Below are the code and all the weights of a small trained network. Each question names an input and a target symbol and asks about switching units off, where a switched-off unit gives its printed mean instead of its output.

import numpy as np


def w(rows, s, z=0):
    codes = np.array(rows[::2]) - 128.0
    scale = np.full(codes.shape[1], s)
    scale[-1] = z or s
    return codes * scale


def f(y):
    return np.maximum(y, 0)


def softmax(a):
    e = np.exp(a - a.max(-1, keepdims=True))
    return e / e.sum(-1, keepdims=True)


def log_softmax(a):
    a = a - a.max(-1, keepdims=True)
    return a - np.log(np.exp(a).sum(-1, keepdims=True))


def net(x, mask):
    ids = ['ΔΣΦΩαβεηλ'.index(c) for c in x.split()]
    T = len(ids)
    res = E[ids] + P[:T]
    u = 0
    for l in range(3):
        q, k, v = (res @ M[l].T for M in (Q, K, V))
        z = softmax(np.where(np.tri(T) > 0, q @ k.T / 3**0.5, -1e9)) @ v
        res = res + np.where(mask[u], z, O[l][:, -1]) @ O[l][:, :-1]
        u += 1
        y = f(res @ A[l][:, :-1].T + A[l][:, -1])
        res = res + np.where(mask[u : u + 4], y, B[l][:, -1]) @ B[l][:, :-1]
        u += 4
    return log_softmax(res[-1] @ U[:, :-1].T + U[:, -1])


Q, K, V, O, A, B = {}, {}, {}, {}, {}, {}
E = w([
[195,113,151,180],'Δ',
[166,67,132,155],'Σ',
[31,51,54,217],'Φ',
[132,74,83,206],'Ω',
[86,163,81,166],'α',
[253,136,159,147],'β',
[104,215,113,128],'ε',
[148,59,96,136],'η',
[179,166,125,164],'λ',
],0.013)
P = w([
[108,117,102,102],'0',
[105,170,185,165],'1',
[169,145,93,172],'2',
[103,14,147,109],'3',
[88,131,180,162],'4',
[131,165,90,137],'5',
[124,12,161,71],'6',
[91,114,175,167],'7',
[202,210,115,79],'8',
[123,9,165,74],'9',
[95,129,177,157],'10',
[115,210,82,160],'11',
],0.013)
Q[0] = w([
[98,100,253,135],'L0H1',
[101,109,166,143],'L0H1',
[195,84,14,187],'L0H1',
],0.0043)
K[0] = w([
[144,160,115,93],'L0H1',
[87,143,177,2],'L0H1',
[175,84,104,79],'L0H1',
],0.0086)
V[0] = w([
[56,59,247,170],'L0H1',
[90,70,150,175],'L0H1',
[186,143,1,172],'L0H1',
],0.0095)
O[0] = w([
[171,179,174,180,140],'L0H1',
[198,183,97,134,183],'L0H1',
[145,82,8,119,252],'L0H1',
],0.011,0.0023)
A[0] = w([
[79,138,254,192,95],'L0N1',
[66,133,126,121,121],'L0N2',
[129,94,160,88,129],'L0N3',
[125,97,45,209,254],'L0N4',
],0.0088,0.0036)
B[0] = w([
[72,192,104,228,163],'L0N1',
[89,89,163,27,143],'L0N2',
[148,125,1,48,142],'L0N3',
[176,195,98,42,254],'L0N4',
],0.0086,0.0084)
Q[1] = w([
[157,128,134,202],'L1H1',
[240,125,146,247],'L1H1',
[198,173,153,254],'L1H1',
],0.0057)
K[1] = w([
[254,99,135,140],'L1H1',
[150,98,104,75],'L1H1',
[50,141,210,88],'L1H1',
],0.0063)
V[1] = w([
[159,209,56,69],'L1H1',
[132,161,201,121],'L1H1',
[83,2,118,79],'L1H1',
],0.0079)
O[1] = w([
[90,1,72,167,247],'L1H1',
[227,199,110,148,94],'L1H1',
[34,67,115,50,82],'L1H1',
],0.0066,0.011)
A[1] = w([
[201,113,154,60,166],'L1N1',
[138,249,254,155,1],'L1N2',
[197,126,128,195,175],'L1N3',
[76,83,144,76,121],'L1N4',
],0.0085,0.0036)
B[1] = w([
[61,171,17,100,190],'L1N1',
[2,146,145,175,174],'L1N2',
[65,162,193,65,254],'L1N3',
[39,76,180,32,189],'L1N4',
],0.0075,0.0052)
Q[2] = w([
[85,238,82,248],'L2H1',
[46,201,172,10],'L2H1',
[227,188,2,58],'L2H1',
],0.0046)
K[2] = w([
[255,146,89,210],'L2H1',
[112,140,194,145],'L2H1',
[212,243,82,34],'L2H1',
],0.0085)
V[2] = w([
[106,168,39,97],'L2H1',
[180,67,122,255],'L2H1',
[111,71,108,100],'L2H1',
],0.0065)
O[2] = w([
[103,197,68,149,254],'L2H1',
[135,87,73,255,25],'L2H1',
[51,90,200,124,203],'L2H1',
],0.011,0.0081)
A[2] = w([
[201,127,54,155,44],'L2N1',
[247,209,75,94,90],'L2N2',
[131,39,2,153,50],'L2N3',
[171,145,46,94,254],'L2N4',
],0.0083,0.0051)
B[2] = w([
[98,56,97,176,162],'L2N1',
[100,145,188,117,214],'L2N2',
[176,138,247,95,191],'L2N3',
[214,74,71,138,254],'L2N4',
],0.012,0.01)
U = w([
[203,145,58,112,240],'Δ',
[196,234,39,90,199],'Σ',
[136,72,191,226,152],'Φ',
[167,157,254,159,175],'Ω',
[69,189,110,148,110],'α',
[89,112,50,136,99],'β',
[145,218,183,79,4],'ε',
[101,135,112,151,130],'η',
[83,82,109,161,68],'λ',
],0.0083,0.0042)

Each question gives the input, a string of symbols that net reads in full, and the target symbol t.
The units are the heads (3 rows each of Q, K, V and O) and the neurons (one row each of A and B). Each row of codes is followed by its name. A weight is (code - 128) times the scale printed after its matrix; where a second scale follows, it is the last column's (O, A, B and U).
mask holds one flag per unit, layer by layer, with each layer's heads first. A switched-off unit (its flag False) gives its mean, the last column of its rows in O or B, instead of its output. The means were averaged over made-up inputs and are rounded, as every weight is.
A unit's drop is (log p(t) with every unit on - log p(t) with that unit switched off) / (log p(t) with every unit on - log p(t) with every unit switched off).
The circuit of an input: a set's keep is (log p(t) with only the set's units on - log p(t) with every unit switched off) / (log p(t) with every unit on - log p(t) with every unit switched off). Starting from the 12 units with the biggest drops (on a tie, the unit counted first), units are removed one at a time, each time the one whose removal leaves the highest keep (on an exact tie, the one counted first), for as long as the keep stays at least 0.8.
circuit, biggest first: the units of the circuit, biggest drop first
top k neurons: the k neurons with the biggest drops, biggest first
top k neurons in layer l: the k neurons of layer l with the biggest drops, biggest first
input Ω Δ ε Ω ε Δ η, target Ω: circuit, biggest first	(L2N3; L2H1; L1N3)
input ε Δ Ω λ, target ε: circuit, biggest first	(L1H1; L0H1; L2H1; L1N4)
input Ω β Ω λ Φ ε ε, target Ω: top 2 neurons	(L0N4; L2N3)
input Φ ε ε Φ, target Φ: circuit, biggest first	(L2N3; L2H1)
input Δ Φ ε Ω, target Δ: circuit, biggest first	(L0N4; L2N4; L0H1)
input Ω ε Δ λ, target Ω: top 2 neurons in layer 0	(L0N4; L0N2)
input ε Δ η ε ε ε ε Σ ε η, target ε: circuit, biggest first	(L0H1; L1N4; L2H1; L1H1)
input Φ ε ε Ω, target Φ: top 3 neurons	(L2N3; L2N1; L1N4)
input ε ε λ ε, target ε: circuit, biggest first	(L0H1; L2H1; L1N4; L1H1)
input Φ Ω ε η Δ β ε, target Φ: circuit, biggest first	(L0H1; L0N4; L1H1; L2H1)
input ε Φ Ω α Φ Δ β, target ε: circuit, biggest first	(L1H1; L2H1; L0H1; L1N4)
input Δ Δ β Σ, target Δ: top 2 neurons in layer 0	(L0N3; L0N4)
input Ω Φ ε Φ Δ, target Φ: top neuron	(L0N4)
input Φ λ ε Δ, target Φ: top 3 neurons	(L2N3; L0N4; L1N4)
input Φ Ω β β, target Φ: top 2 neurons in layer 0	(L0N4; L0N2)
input ε Σ β β Δ ε α, target ε: circuit, biggest first	(L0H1; L2H1; L1N4; L1H1)
input λ Δ ε, target Δ: top 2 neurons in layer 2	(L2N4; L2N1)
input Δ Ω ε, target Δ: top 3 neurons	(L2N4; L2N1; L1N4)
input Ω Ω Ω Δ, target Ω: top 3 neurons in layer 0	(L0N4; L0N1; L0N2)
input ε ε Φ β, target ε: circuit, biggest first	(L0H1; L2H1; L1H1; L1N4)
